Here is a tiny trained network, its code and every weight. The questions are about switching its units off for an input and a target symbol, where a switched-off unit gives its printed mean instead of its output.

import numpy as np


def w(rows, s, z=0):
    codes = np.array(rows[::2]) - 128.0
    scale = np.full(codes.shape[1], s)
    scale[-1] = z or s
    return codes * scale


def norm(h):
    return h / np.sqrt((h * h).mean(-1, keepdims=True) + 1e-5)


def f(y):
    return np.maximum(y, 0)


def softmax(a):
    e = np.exp(a - a.max(-1, keepdims=True))
    return e / e.sum(-1, keepdims=True)


def log_softmax(a):
    a = a - a.max(-1, keepdims=True)
    return a - np.log(np.exp(a).sum(-1, keepdims=True))


def net(x, mask):
    ids = ['ΘΛΦβγημπτψ'.index(c) for c in x.split()]
    T = len(ids)
    res = E[ids] + P[:T]
    u = 0
    for l in range(2):
        r = norm(res)
        for j in range(2):
            rows = slice(2 * j, 2 * j + 2)
            q, k, v = (r @ M[l][rows].T for M in (Q, K, V))
            z = softmax(np.where(np.tri(T) > 0, q @ k.T / 2**0.5, -1e9)) @ v
            o = O[l][rows]
            res = res + np.where(mask[u + j], z, o[:, -1]) @ o[:, :-1]
        u += 2
        y = f(norm(res) @ A[l][:, :-1].T + A[l][:, -1])
        res = res + np.where(mask[u : u + 4], y, B[l][:, -1]) @ B[l][:, :-1]
        u += 4
    return log_softmax(norm(res)[-1] @ U[:, :-1].T + U[:, -1])


Q, K, V, O, A, B = {}, {}, {}, {}, {}, {}
E = w([
[131,27,150,134,47,156],'Θ',
[188,63,85,235,220,40],'Λ',
[111,2,130,119,64,145],'Φ',
[168,172,131,77,102,175],'β',
[110,5,133,165,6,115],'γ',
[204,98,46,39,179,154],'η',
[124,31,145,196,155,17],'μ',
[176,85,14,175,115,43],'π',
[152,8,58,184,41,125],'τ',
[140,83,208,45,83,78],'ψ',
],0.0087)
P = w([
[134,93,147,121,128,65],'0',
[255,141,158,191,68,140],'1',
[228,140,171,161,80,166],'2',
[215,148,146,159,109,182],'3',
[196,137,122,153,123,173],'4',
[177,131,126,121,126,177],'5',
[166,133,114,114,120,170],'6',
[162,139,105,111,108,157],'7',
[144,138,102,74,103,151],'8',
[142,139,88,78,86,150],'9',
[148,134,67,85,81,155],'10',
],0.01)
Q[0] = w([
[255,41,106,125,84,167],'L0H1',
[89,180,174,190,162,166],'L0H1',
[150,66,141,25,64,86],'L0H2',
[105,122,133,205,232,174],'L0H2',
],0.0071)
K[0] = w([
[175,117,165,2,174,96],'L0H1',
[166,161,134,205,142,189],'L0H1',
[95,88,39,99,59,73],'L0H2',
[137,132,42,143,132,209],'L0H2',
],0.0082)
V[0] = w([
[148,196,160,85,33,108],'L0H1',
[245,182,118,69,118,160],'L0H1',
[74,154,188,2,128,44],'L0H2',
[103,195,228,81,152,179],'L0H2',
],0.0063)
O[0] = w([
[242,109,168,108,157,78,253],'L0H1',
[130,76,135,145,111,1,232],'L0H1',
[154,164,167,218,228,149,178],'L0H2',
[140,40,222,140,83,177,32],'L0H2',
],0.0089,0.0053)
A[0] = w([
[151,80,26,64,12,63,252],'L0N1',
[30,109,29,199,187,51,127],'L0N2',
[238,56,106,230,159,188,135],'L0N3',
[61,183,211,254,162,165,190],'L0N4',
],0.0059,0.0023)
B[0] = w([
[147,238,210,168,94,85,254],'L0N1',
[75,81,170,113,94,241,153],'L0N2',
[49,98,165,2,207,93,200],'L0N3',
[215,150,47,13,153,131,136],'L0N4',
],0.0062,0.0098)
Q[1] = w([
[45,74,103,99,146,182],'L1H1',
[161,218,100,123,109,57],'L1H1',
[161,62,76,129,204,254],'L1H2',
[163,146,169,80,111,74],'L1H2',
],0.0091)
K[1] = w([
[176,179,184,94,2,112],'L1H1',
[64,134,104,76,150,160],'L1H1',
[232,170,125,75,124,108],'L1H2',
[111,112,150,113,39,231],'L1H2',
],0.0088)
V[1] = w([
[225,146,168,151,2,87],'L1H1',
[217,92,240,89,114,168],'L1H1',
[109,123,205,236,80,83],'L1H2',
[9,70,129,148,86,181],'L1H2',
],0.0074)
O[1] = w([
[165,149,111,173,2,58,66],'L1H1',
[178,195,112,217,182,126,230],'L1H1',
[136,33,219,195,97,210,158],'L1H2',
[228,112,70,140,84,211,6],'L1H2',
],0.0082,0.0024)
A[1] = w([
[168,178,228,151,109,91,228],'L1N1',
[125,138,126,191,167,110,5],'L1N2',
[181,216,140,116,255,107,89],'L1N3',
[220,122,241,7,2,137,124],'L1N4',
],0.0049,0.0016)
B[1] = w([
[122,210,54,208,122,199,253],'L1N1',
[67,53,117,2,213,32,147],'L1N2',
[126,121,26,186,222,88,234],'L1N3',
[112,83,118,159,188,128,240],'L1N4',
],0.0061,0.0062)
U = w([
[100,184,155,187,213,127,85],'Θ',
[117,128,90,75,147,169,29],'Λ',
[154,63,135,67,116,197,219],'Φ',
[115,80,230,141,141,179,69],'β',
[166,175,183,170,64,158,56],'γ',
[100,125,147,49,74,79,91],'η',
[231,88,70,156,137,212,99],'μ',
[125,193,51,101,36,118,183],'π',
[152,112,112,184,62,152,118],'τ',
[254,60,210,122,172,60,252],'ψ',
],0.0077,0.0028)

Each question gives the input, a string of symbols that net reads in full, and the target symbol t.
The units are the heads (2 rows each of Q, K, V and O) and the neurons (one row each of A and B). Each row of codes is followed by its name. A weight is (code - 128) times the scale printed after its matrix; where a second scale follows, it is the last column's (O, A, B and U).
mask holds one flag per unit, layer by layer, with each layer's heads first. A switched-off unit (its flag False) gives its mean, the last column of its rows in O or B, instead of its output. The means were averaged over made-up inputs and are rounded, as every weight is.
A unit's drop is (log p(t) with every unit on - log p(t) with that unit switched off) / (log p(t) with every unit on - log p(t) with every unit switched off).
The circuit of an input: a set's keep is (log p(t) with only the set's units on - log p(t) with every unit switched off) / (log p(t) with every unit on - log p(t) with every unit switched off). Starting from all 12 units, units are removed one at a time, each time the one whose removal leaves the highest keep (on an exact tie, the one counted first), for as long as the keep stays at least 0.8.
circuit, biggest first: the units of the circuit, biggest drop first
unit that matters most: the unit with the biggest drop
k most important neurons: the k neurons with the biggest drops, biggest first
heads that matter: for each layer, one digit per head in row order, 1 if its drop is at least 0.15 and else 0, layers parted by /
input ψ γ Θ τ Θ Θ, target Θ: heads that matter => 10 / 11
input τ Θ τ, target π: heads that matter => 11 / 00
input Λ ψ Λ π, target Φ: heads that matter => 11 / 11
input Φ Λ Λ γ Λ Φ, target μ: 2 most important neurons => (L0N1, L0N2)
input π Φ Φ π γ η ψ Λ π Θ, target η: heads that matter => 11 / 10
input η ψ ψ ψ Φ η Θ, target β: unit that matters most => L0H1
input π Φ ψ π η ψ, target η: circuit, biggest first => (L0H2, L1H1, L0H1)
input Φ ψ Θ ψ β ψ ψ ψ π, target μ: heads that matter => 10 / 01
input Φ ψ Λ ψ Θ Φ π γ ψ π ψ, target μ: circuit, biggest first => (L0H1, L1H2, L0N3)
input τ Φ ψ π Φ ψ Θ Φ η, target π: heads that matter => 01 / 10
input ψ ψ Φ β ψ π Φ ψ π Φ, target Θ: circuit, biggest first => (L0H2, L1N1)
input π η Φ ψ Φ, target η: circuit, biggest first => (L0H2, L1H1)
input ψ ψ ψ π γ π β Φ γ τ, target Θ: circuit, biggest first => (L0H1, L1H2)
input Θ γ γ, target γ: unit that matters most => L0H2
input π ψ Φ Θ η, target η: circuit, biggest first => (L0H2, L1H1, L0H1)
input Φ ψ τ μ μ ψ Φ Θ μ, target μ: circuit, biggest first => (L0H1, L1H2, L0N2)
input π Φ ψ τ, target η: heads that matter => 01 / 10
input ψ π π ψ, target Θ: circuit, biggest first => (L1H2, L0H1, L1N1)
input ψ τ ψ ψ ψ ψ Φ ψ Φ Φ Φ, target Θ: circuit, biggest first => (L0H2, L1H1, L0N1, L0N3)
input Λ Φ Λ, target Φ: circuit, biggest first => (L0H1, L1H1, L0H2, L0N2)
input τ ψ ψ π Λ Φ Θ β β, target π: unit that matters most => L0H2
input η β ψ, target β: circuit, biggest first => (L0H1, L0H2, L1H2, L1H1)
